Each row comes from the steps of one walk. Every step used is in the known rows, and no mark comes twice. Write the walk behind each row, first mark first.
Known rows
e/p/m/l: [  0.2   1.9 -19.8   5.9  11.8 -12.1 -17.9 -14.5 -22.6   7.9   4.9   3.7
 -10.2  36.3   5.3 -13.7  12.3  -6.2   3.6   4.1 -20.4 -10.6  35.2 -11.1
  -8.0  -6.7  15.4  -0.4  -7.9   3.6  28.1   5.9  13.9  -1.2   5.5 -14.2
  14.9  17.0  14.9   4.9  -5.6]
t/c/g/p: [  0.6   9.2   8.1   2.1 -38.7   0.0  -8.4  15.7   6.7 -11.6   3.8 -26.9
  23.1   7.4  -7.0  -1.7  31.1   7.1 -25.0  -2.4 -11.5   7.2   7.7  -0.8
  -0.1  -4.0  -9.6 -20.7   8.3   5.6 -25.8 -34.2  14.3 -14.5  -5.0  -3.3
  -7.8   6.8  -4.2  12.8  14.3]
c/t/l/p/g: [ 14.2  -5.9  -3.2 -17.6  -9.6  -7.9 -19.0 -24.1 -18.3 -18.0  10.5   6.9
 -14.7  17.6   8.8   8.3  12.8  28.3 -11.5   3.1   9.7  22.5   7.2   1.6
   3.5   7.4  20.2 -27.8 -12.9  -5.5 -14.6   7.3   4.4  -6.4 -18.2  35.2
  -2.2   7.5 -26.9 -19.1  -1.4]
r/g/p/m/e/c/t: [ 20.8  23.1  28.0  -8.5  36.1   1.3 -15.3 -12.0  31.3  18.2 -16.4   2.3
  14.6  10.1   0.8 -25.0  -4.9 -14.1  36.5 -25.7  -2.3 -19.5  -8.3  15.7
  21.1   0.2   8.8  17.8 -24.7   0.2  -8.0  21.3   5.9  -2.8  -9.3 -28.6
   5.9   7.8  24.3 -13.2  -4.2]
l/p/m/g/e/c/t: [  1.4   4.3  15.0  -8.1  25.7 -25.3 -23.2 -22.5  -2.1   3.5  -5.4  -9.6
 -30.9   2.4   5.7   7.9   3.8  19.8  12.1 -18.8  10.5   8.1 -21.7   8.5
   3.9 -22.7  -8.7 -10.3   0.9  18.5   5.5  47.6 -19.6  -5.2 -19.1   2.2
  29.3   7.0 -15.8 -24.4  21.4]
t/l/c/e/p: [-10.1  -4.9   2.7   1.1 -28.1 -15.5   1.1 -15.4 -57.4 -34.6   9.1   9.3
  -3.2  22.1   0.0  10.9  16.9  34.8 -19.5 -21.2  23.0  29.1   4.4  -9.7
 -16.5 -14.0 -29.5  10.1   9.0 -27.2  21.5 -19.1  13.5 -20.8   9.1  24.5
 -49.3 -24.6   0.4 -14.8  22.3]
r/q/m/e/c/g: [-25.5  -2.7  27.0  16.1 -19.5  -6.5  13.9   7.7  22.5  32.6 -22.5 -10.0
  22.6  15.4   7.8  -4.3 -14.8   9.3  24.7   9.6  13.1   0.4 -33.5  -8.3
  21.5 -17.9   3.7  -8.3  14.8 -35.5 -31.3 -29.2  -2.5   0.4  10.1  -3.1
  -5.3  -9.9   5.2   0.5  28.6]
l/p/g/e: [-11.2  -2.2  23.3  -4.9  -9.5 -15.8   4.4 -10.7  -8.2 -39.2   1.3  -0.4
 -20.1  -1.3  16.6   1.9  -8.0  18.1 -27.2 -11.4  10.8  24.9 -16.7  -4.1
 -11.8 -15.2  -9.7  -8.8  -0.8  26.9  -5.5  13.7   6.7  -6.8 -28.3  11.7
  -7.8   7.9  -6.9 -11.6  17.2]
m/p/g/e: [ -3.2 -13.1  20.5  15.3  -8.6  -4.3   5.9   5.4 -18.1   2.3  -7.6   1.9
 -14.3  -2.6   5.3  -0.8 -22.0  14.8  -9.4 -12.6  -2.9  19.9 -14.3   6.9
   8.6 -12.2 -22.1   4.0  -2.1  55.7  -1.8   5.6  12.8  -4.5 -29.0   0.5
  -6.3  19.5   5.3  12.9   7.2]
g/p/m/l/r: [ 10.8  28.0  -4.9  17.6   8.7   6.7   0.3   4.0  16.3 -11.0   7.3   8.0
   0.8   2.1   4.7  13.5  24.2 -15.5 -18.2   3.8  -4.2 -33.1  29.5  -3.6
 -23.9  -3.1  18.3  19.7   4.5   7.7   3.1   5.6   4.5  17.8  23.7 -15.7
  37.3  18.2  -1.1  11.5 -24.4]
p/m/g/e/c/t/l/r: [ 17.6   0.6  -3.6 -10.1  16.3   3.3 -11.1   3.6 -14.3   1.5   0.6 -16.7
  16.8 -34.7  21.5  31.8  25.4  28.6  -3.5  10.1  24.1  -2.0  11.6  -4.2
   5.3  -9.0  11.4  -5.6  42.9   7.6  12.3  32.0 -30.2  14.5  34.2   8.7
  16.7 -13.7 -40.4  -3.7  16.1]
g/p/m/e/c/t/l: [ 29.2  25.9   7.8 -20.1   9.1  -6.6  -5.3   1.9  14.8   5.7  -6.7  16.7
  14.0   5.5  10.5  19.9  15.0   3.9  45.7 -20.6 -17.0  -9.7  -3.9  -0.7
  31.6  -8.0  10.8  12.7   7.1   2.1  14.1  14.2  11.4  -0.5   4.8   0.6
  21.1   6.1  11.5  -7.1  -9.0]
m/l/r/g: [  2.8  -4.0 -15.1  -1.9   4.5   9.0  16.4 -24.0  -3.9  -1.9   8.2  -4.4
  15.8  16.6  -0.3 -16.1  21.9   6.2 -30.4  19.3  28.1 -14.3  27.6   6.0
 -25.8  11.1  32.8  -2.4 -23.8 -10.4 -18.8  -5.4  -4.7   1.7  53.2  -2.6
 -32.6 -14.6 -14.4   4.9  -2.4]
e/c/g/p/m/l: [ -7.3  -2.8 -10.6  -1.8  -5.7  -4.3 -23.8  -0.8  10.1  20.1 -21.8   1.9
  35.4   9.2   7.9   1.3  26.4  -2.3   1.2   4.8 -18.5 -32.5   2.3   5.0
  -0.1  -0.4   8.2  -9.3  18.6   6.3  -3.4 -21.4  15.7   6.9   5.2 -14.3
  18.0  25.5   6.7  21.0  21.5]
t/e/g/p/m/l/r/q: [-12.7  -1.9 -10.6   6.6  11.8   8.6  -5.2  28.2  36.5 -18.5  -9.3   9.3
  -2.8 -33.2 -19.0   3.1 -35.3 -53.0 -12.4  29.9  -9.7 -38.5  20.5  -4.3
  -7.9  13.6   0.1  29.8  11.8  -2.2  11.2   3.5 -14.3  24.7  36.8 -34.4
  18.0   3.2   7.1  24.3 -38.4]
q/m/e/c/t: [ 17.5  16.8  11.3  -2.4   6.0 -24.9  24.1  -5.2   3.4  38.2 -15.7  17.7
   5.4  22.3  25.8  15.9  18.4  32.0  34.9 -13.6  12.1  -0.5 -10.7  -6.5
   3.9 -22.4  -6.1   2.5  -8.8  -7.1 -25.3  18.0  -6.9 -10.7   2.6  29.6
   7.4   7.8  17.2 -15.8  12.5]
q/m/g/e/c/t/l/r/p: [ 20.6 -22.5  17.9  29.2  -9.1   1.2  13.7  22.9  -8.7  -1.8  18.7  -8.9
  23.6 -27.6  27.1  18.8  15.7  29.4  -8.1   2.2  25.5  -2.1 -20.4 -12.9
   5.1 -32.6   4.9   5.2  38.7 -10.0   1.5  23.8 -47.5   0.9  13.3  20.7
  12.8 -13.2 -22.5  -6.0   3.2]
p/m/l/c/t: [  6.8   0.2 -15.3  -6.3  18.7 -17.3  -3.4 -32.3 -37.1  48.2   6.2   8.5
 -18.9  33.8  13.2  -0.8  35.9  20.3  15.3  11.0   5.8  10.3   4.3   9.0
 -24.6   3.0  -4.0   3.8 -21.9 -12.0 -15.8   5.2   4.3   9.4  22.5   9.3
   4.7  13.0 -12.1 -17.8  10.1]
m/l/t/e/g: [ -5.1 -10.3 -47.1 -48.2  21.4 -32.6  27.8   0.7  -0.2  -1.8 -14.8  33.3
 -15.6  -4.1  -8.6  23.0  -5.2  -0.7  -8.8  23.0  -1.0   5.5  10.9   4.9
 -14.3  20.7 -23.9  -1.1 -35.4  12.5   5.7  26.2 -11.8  -5.5  33.4  27.7
 -29.7   6.4  -5.2  10.6  -3.6]
t/c/g/e/m/p: [-11.0 -16.0  -1.8   3.9 -39.7   3.2   6.0   2.1  -7.7   2.5   5.9 -31.7
  -1.9   0.5 -18.0  -4.3   1.4   2.6  -5.0 -12.6 -23.8  20.6  -6.3  -9.0
   2.7   3.0 -22.0 -24.7  12.7  19.9   2.6 -39.2  17.5 -10.9 -15.4 -12.5
 -15.3 -12.9   2.2  20.1  27.5]
t/e/c/g/p/m: [-15.9  -2.2  10.0   4.4 -19.7 -27.6 -31.8   8.9  20.3  -9.8 -20.1  -3.7
  28.0 -22.3   3.4   4.6 -14.9  -5.9  -3.2   0.7 -12.6 -22.7  -2.2   9.0
   7.9   7.8 -27.7  -7.2  23.6  21.2  -0.9 -26.9  23.6   3.4 -15.6  -5.7
   8.8   9.9  -2.2  16.2  19.5]
q/e/m/g/p: [ 12.4  18.9   7.2  27.7   0.3   0.1   1.9   4.3  14.1 -10.2   7.5  -8.7
 -13.6 -13.5 -19.5   1.1 -30.2 -23.7  15.0 -26.7 -20.3  12.4 -18.8  10.8
  12.8 -10.4   2.9   5.0 -18.6  36.6   9.3  -9.8 -10.4  10.6  -6.7 -26.1
  10.4 -18.2  25.1  26.6 -17.0]
r/g/e/m/p: [-10.0 -15.9  23.1  11.5   5.8  11.6  12.0 -30.4   6.6  -8.4  11.8 -21.8
 -15.5   7.0 -16.3 -29.2 -31.2  -9.4  -1.8 -31.0 -11.3  12.4  -8.2   4.4
  -1.0  -1.9  -0.9   3.2 -19.1  22.9  14.3 -16.4  17.8 -10.3 -15.5 -40.4
 -29.8 -10.1  22.4  18.4   9.2]
p/g/e/m: [ -6.8  -1.1  14.5   2.9   6.9  10.8  -1.6  -3.5  -9.2 -12.8   3.0 -13.2
   4.7 -18.9  33.2  -3.5 -12.1   3.7 -23.0  -5.8  -2.4  32.2   4.9 -16.2
 -24.5 -11.0   4.2  -4.6  24.9  25.2   1.5 -11.2   4.5   7.3 -17.9  -9.4
 -21.8   6.9  13.9  20.1  23.9]
q/l/p/m/g: [ -5.2  -6.7  -8.3  21.8   1.8 -15.7   2.2 -41.3  -6.7 -13.5  24.1 -33.6
 -23.9  23.2 -12.4  -3.0 -29.2  11.5  17.8   6.4  13.8  -4.8  16.0  18.0
  30.2  10.7  26.8 -16.4  -7.4  25.8   2.0  17.2   5.9   9.7  -7.4   8.5
  40.6  -9.2 -28.2  -8.1  -0.2]
q/m/p/g/e: [ -0.9 -23.6  31.2  35.1 -19.0   6.6  23.6  18.4  -7.2   6.9  -1.5  -4.4
  -2.3  -2.7  18.8   4.1 -19.5  18.3  -0.7  -8.1 -12.9  -4.6  -9.2  -2.4
   9.4 -15.5 -26.1  -1.4  10.1  53.6  -5.0  -0.8  13.4   0.8 -43.2  -2.5
  17.9  30.2   5.8  16.1   3.8]
e/c/t/l: [  8.0  -1.7 -14.6 -28.0  -3.7 -21.0  -2.8 -20.7 -25.5  17.0   2.0   1.7
   9.3   7.4  18.1  23.5  37.8  49.3  -7.6  -4.8  18.3  15.4  16.0  -6.6
  -2.2 -14.6  17.0 -16.7  11.1 -19.6  -9.2  -0.7   0.4 -23.4  20.7  39.1
 -17.5   3.0   0.1  -4.7  18.0]
g/p/m/e/c: [  6.0  32.2  18.3   3.8   8.9 -25.0   7.9   1.6  20.1   2.5 -11.7   6.3
   1.9   8.5   7.6   7.6 -16.4  -6.1  31.5 -30.1  -6.5 -16.9   1.0  -3.1
  21.3 -21.5   1.0  24.4   3.6  22.3   9.8  16.5  21.4  -5.8  -2.1 -12.6
  25.0  13.8  38.1  -1.5  -0.1]
r/g/p/m: [  0.4  10.1  39.6  20.5  16.9  13.2 -15.9 -12.5  29.8 -18.7  15.5 -31.4
  11.6   5.3   1.7 -30.9 -14.4 -14.6 -12.0 -14.4  -9.3 -20.0  25.4  12.1
   3.0   3.0  16.5   7.8 -14.2  10.3  -3.3  -6.4  24.2  -0.3 -18.4 -48.7
   8.6  15.9  10.8   7.3 -10.2]
g/p/m/e/c/t/l/r: [ 31.1  37.5  -0.1 -12.1  10.3  -6.2   1.9   6.9  16.4  -6.5  -8.2  18.8
  14.1 -13.8   6.0  31.5  18.8   1.1  22.6 -14.3  10.5 -22.5   9.7  -9.1
  15.7  -3.0  15.5  21.8  17.2 -12.0   8.3  23.4  -2.5  10.5  26.3   9.2
  32.3  -5.2   0.5 -12.0 -14.1]
l/r/t/c/g/e/p/m: [-14.4  20.2  12.5   7.3  -1.5   8.8 -23.1  26.8 -15.2 -29.9  -0.3 -38.3
  21.9 -30.0  -3.4 -25.1  20.5 -10.1 -51.6  10.9  -1.5  20.3  25.6 -24.1
 -10.6  -2.4   0.3  -2.3  31.8 -29.0   3.2   6.1  -8.1   4.0  -5.4 -35.1
   5.2 -21.1 -12.9 -23.2  26.3]
m/e/c/t/l/p/g: [ 18.9  -2.8 -16.2 -37.0  -9.7 -25.9   1.9 -20.5 -18.7   0.2 -13.4  27.5
  -6.1  21.6   6.1  13.4  -0.7  26.5  30.5  -8.5  16.4  12.9 -14.5  -2.5
  29.5  -0.7  17.5 -17.5 -11.8  -0.1  -5.4  23.5   3.7 -13.1  -0.7  46.8
  -8.8  -5.7  -2.4 -28.1   9.4]
t/e/g/p/m/l: [  6.2 -12.5 -16.9 -10.6   4.9 -12.4  -2.8  15.3  19.2 -18.0 -10.2  16.9
  13.3 -12.2  -1.6   6.8 -22.2 -30.3  11.0  14.2 -38.6 -34.2  25.4   7.0
   3.8  18.2 -16.4  15.6  -2.8  45.3  20.2   6.9  11.1  13.8  13.5 -22.1
   7.3  17.4  13.7  28.9 -20.3]

Which walk is each row?
[ 12.1 -18.1  -0.5 -11.1  13.8   4.2 -13.5 -19.5  -2.8  15.8   2.7  15.8
   0.6  14.5 -10.9 -31.3   9.3 -24.6  27.2   7.9 -20.8 -16.3 -18.8  30.5
  -8.4  24.3 -24.3  11.5 -38.1  11.6  -1.2 -12.4  12.0  11.7  10.0 -25.0
 -17.7   3.2 -11.4  -5.7 -14.0] => r/g/p/m/l/c/t/e
[  2.5  24.3   1.6  -8.5  13.8   1.7  -2.5   1.5  10.6  21.6  -2.2  -0.8
  -3.2  -9.9   2.8  16.2  -1.2   4.4  20.9  13.2  30.0  -2.3   7.1 -14.3
  16.5  -3.8  33.9  11.2  18.9 -55.4  -2.3  12.6 -15.4   9.4  42.9   7.8
  16.9 -23.9 -10.7 -21.4 -12.3] => p/m/e/c/t/l/r/q
[-14.9  24.6   0.4  -9.9   0.5  30.3  17.1  26.1  43.0  10.2   2.5 -26.0
   1.6  -5.5 -31.6  -7.7  -4.5 -31.7  30.2  18.9  -9.4   3.2 -24.1   5.0
  40.7  24.2   5.7  -5.0  -0.9 -37.8  -9.9 -16.9   0.0  12.6  -7.2 -12.5
  31.9 -11.8 -17.4  -6.2 -16.1] => r/q/l/t/c/g/p/m/e
[-15.3  -9.5 -14.2   4.6  -5.2  52.3   1.0  54.9  -7.9  20.9   1.3   8.3
 -11.4  15.5  -1.3  -9.5  26.5 -11.0 -19.7  24.2 -10.2  -6.1  11.0 -20.8
 -23.2 -10.8 -12.6 -19.1   1.9 -47.5   5.8  -3.8 -23.5 -23.0 -32.4  12.4
  -3.1  23.4   7.9  -6.1 -26.4] => r/q/m/l/t/c/e/p/g
[-40.0  -3.9   0.4  -0.3 -13.1 -17.4   4.6 -29.8  18.8   7.2 -13.1 -18.9
  -1.9  13.6 -20.9 -13.2 -38.3  -2.5  37.9  10.9  24.6  -8.0 -30.4   4.8
  44.5  15.2  24.3 -11.7   8.7 -40.7 -11.7 -16.8  10.2  10.1   1.4   7.5
  22.9 -30.9  -8.1 -19.5  21.5] => r/q/l/p/m/e/c/g
[  4.2  12.7 -18.6 -11.2  18.8  -5.9  10.8  19.0  11.9 -33.0 -17.8  32.3
  11.9 -26.0 -19.4   0.9  -9.8 -34.9 -33.4  13.5  -9.8  -2.4  11.7   3.3
 -15.1   3.9   1.2  36.4 -11.6  12.8  -5.5  23.7 -17.9   8.5  38.0 -18.7
 -20.0  -3.1  16.4   8.9 -18.8] => m/l/r/t/e/g/p
[ -8.2  -8.2 -21.6 -33.3  26.8  -2.6   5.0  -0.1  27.6   6.4  -6.5  16.8
   0.4  -6.1 -13.2 -10.5  -2.9 -26.5   8.1   3.0 -17.8 -40.8   1.5  15.5
  -0.7  15.3  -7.9  -1.5 -27.0   9.1  23.8   8.2  11.6 -12.8   2.5 -13.1
  -2.3  20.6  10.1   6.4 -16.9] => r/g/p/m/l/t/e/c
[-22.2 -26.7  21.6  10.3 -15.3  28.3  19.0  11.5  12.0  -6.3   5.9   4.0
 -16.4  13.4  16.3  -9.1  -0.1  -6.0  -1.6  18.3 -15.7  -3.3 -35.8 -11.8
 -10.3 -22.8   7.4 -13.0   8.3  -4.2  -4.0  -8.6  -8.1   4.7 -19.3 -12.1
  11.2  16.9  -5.6  -0.8  -8.3] => r/q/m/l/p/g/e
[ 22.4  35.1  19.8  -0.5  37.2   2.4  -8.5  -7.3  33.2   6.0 -18.5   4.7
  14.6  -9.6  -3.1 -14.0  -1.0 -16.8  13.2 -19.5  25.0 -32.1   5.0   6.9
   5.4   5.2  13.8  27.2 -15.0 -13.8 -13.5  30.1  -8.5   7.9  12.8 -19.7
  16.5  -3.1  13.6 -17.4  -8.8] => l/r/g/p/m/e/c/t
[  4.4 -22.2 -28.1  32.2 -13.7  -5.4  -6.2   9.5 -10.5  -6.9  17.0  19.5
   0.5 -14.7   9.5 -16.8 -38.4 -32.4 -20.9  27.5   3.3  -0.5  12.9  -8.9
 -27.6  13.7  14.6   8.4   1.8  10.4   4.8 -15.1 -10.1  14.9  10.6  16.2
 -20.1 -11.9   5.2  17.4 -25.1] => t/e/m/l/r/p/g
[ 20.5  -7.6  22.9  13.9  -4.7  10.8  -9.7  22.7 -14.4 -26.2  17.3   4.7
  18.4 -38.6  32.8   4.3  12.7  17.6 -40.4  12.3  26.3  29.7 -11.9  -9.3
 -13.7  -4.9   8.2  11.7  22.8 -12.6  -9.9  12.6 -29.6  12.7  -3.1  24.5
 -13.0 -11.2 -30.0 -10.5  -8.7] => c/t/l/r/p/g/e
[  6.9  14.6   2.0 -17.7  11.3  49.0   0.9  27.9  31.5  -9.6  15.8  -6.0
   9.4   6.2 -10.4  -9.7  42.1 -16.6 -14.5   0.5 -21.1 -27.6  20.9  17.8
 -21.0  19.1  -9.0  -5.8 -28.3 -15.1   7.1   2.0   3.9 -17.6 -17.0 -18.1
  -8.7  10.0  -9.4  -6.9 -31.4] => r/g/p/m/l/t/c/e
[-27.1 -25.7 -20.9  15.0  -3.4  -8.0  11.3 -42.3 -27.2  43.6  10.0   3.0
 -58.9  10.3 -47.7 -17.6 -46.6 -14.3  35.2  -0.9  10.9  31.1 -38.7  12.1
   7.5  14.5 -20.8  11.6 -18.1 -20.9  -5.4 -38.0   4.1   1.3   0.0  14.0
 -10.7 -22.2  11.7   1.8 -10.1] => r/q/l/c/t/e/m/p
[  4.3  -0.2  -1.6  46.7  -4.6  24.5 -18.3  15.9  -5.9 -12.1  11.5  19.7
  12.2  -9.0  21.2  -8.7  -8.7 -13.4 -43.0  10.2  22.9   3.8  13.5  -5.2
 -51.3   3.7  16.4  18.4   9.3 -19.8  -8.9 -11.2 -21.5  12.3  -8.0  17.7
 -25.6 -11.8   5.1   7.2 -17.3] => c/e/m/l/r/p/g
[ -1.1  10.0 -33.0  -5.1   4.8  28.8  20.5   1.9  -8.7   1.6  23.7 -26.9
 -10.8  -2.1 -14.1  16.7  12.7  13.2  -6.3   4.5  17.9  26.1  19.3   6.7
  -9.5  13.5  -0.3 -22.6   1.2  -7.8   0.1  -0.2 -21.6 -13.1  -5.0  35.2
 -16.1 -25.1 -18.4   4.0   0.5] => q/l/t/c/e/m/g
[ 21.6  -3.2 -16.0 -20.1  24.3  -6.3 -23.2  12.3  21.6   0.2 -18.2  29.7
   8.0 -11.4  -0.1   6.5   1.0 -28.3  17.0  14.8 -38.1 -24.7  13.3  14.1
  -4.4  23.6 -21.2  15.0 -14.6  30.0   6.2  18.9  -6.5  18.5   4.9 -14.0
  11.6  22.3   2.8  17.8 -24.7] => c/t/e/g/p/m/l
[-15.3   0.0 -12.7 -17.1 -12.4   0.7  17.2   5.0   2.6   6.6   3.9 -19.3
 -27.4  -5.4 -28.4   8.5   8.7   0.9 -12.4 -15.2 -14.2  30.2 -16.1  -9.3
  -5.7   7.5 -30.8 -25.4  -7.5  -0.9   6.3 -15.9   5.8 -15.6 -23.2   0.2
  -6.1  -2.4  -5.6   8.1  22.9] => l/t/c/g/e/m/p
[ -6.5 -27.9  -5.1  22.1 -32.5  10.4   2.5 -15.2 -50.1  -0.5   9.4   3.4
 -11.5  10.9  -7.4   8.6 -30.6  18.0  -0.3 -17.0  10.4  20.6   5.5   2.6
  -2.2  10.2 -18.1   0.8   9.6  10.6  10.3 -35.3  27.6  -4.9 -18.7  17.8
 -35.0 -10.1   6.9   7.9  13.1] => t/l/c/e/m/p/g
[-10.8 -13.2   7.7  24.6 -10.2  20.5  -5.1 -12.2 -50.4   0.9   9.3   2.2
 -11.1   7.7 -14.5 -12.2 -35.1   6.8 -11.2 -16.9   1.0  46.2  -1.7   6.9
   0.8   3.0  -0.4  12.3   0.7  -6.2   1.5 -22.7  22.0  -8.0 -28.6  -4.9
 -42.4 -13.1  15.2 -10.4  12.9] => r/t/l/c/e/m/p/g
[  4.3 -16.4 -23.2 -28.7 -27.7 -29.3   3.0  -6.5 -27.1  -2.3  -6.8  15.7
  -5.4 -21.2   0.5  18.0  -0.2  37.5   1.8  -4.7  18.1   1.6 -10.2   1.6
  20.2   9.9   8.6 -31.3 -13.0  -7.0  -6.1   6.2  -3.7 -12.7 -13.5  54.7
   3.9 -16.3   2.8 -22.7   0.1] => q/e/c/t/l/p/g
[-26.6 -16.3 -11.0 -19.3 -12.1  33.2  16.6  40.2   4.7  14.3  -2.3  -8.7
  -1.8   9.5 -10.3 -10.1  47.9 -13.5 -10.9  24.4 -26.3   7.2 -29.9 -28.2
 -11.4 -14.7 -19.5 -28.2  10.3 -52.9  12.4 -20.4 -24.3 -10.3  -4.1 -14.2
  -1.2   5.8 -11.9   1.7   8.1] => r/q/m/l/t/c/g/e/p
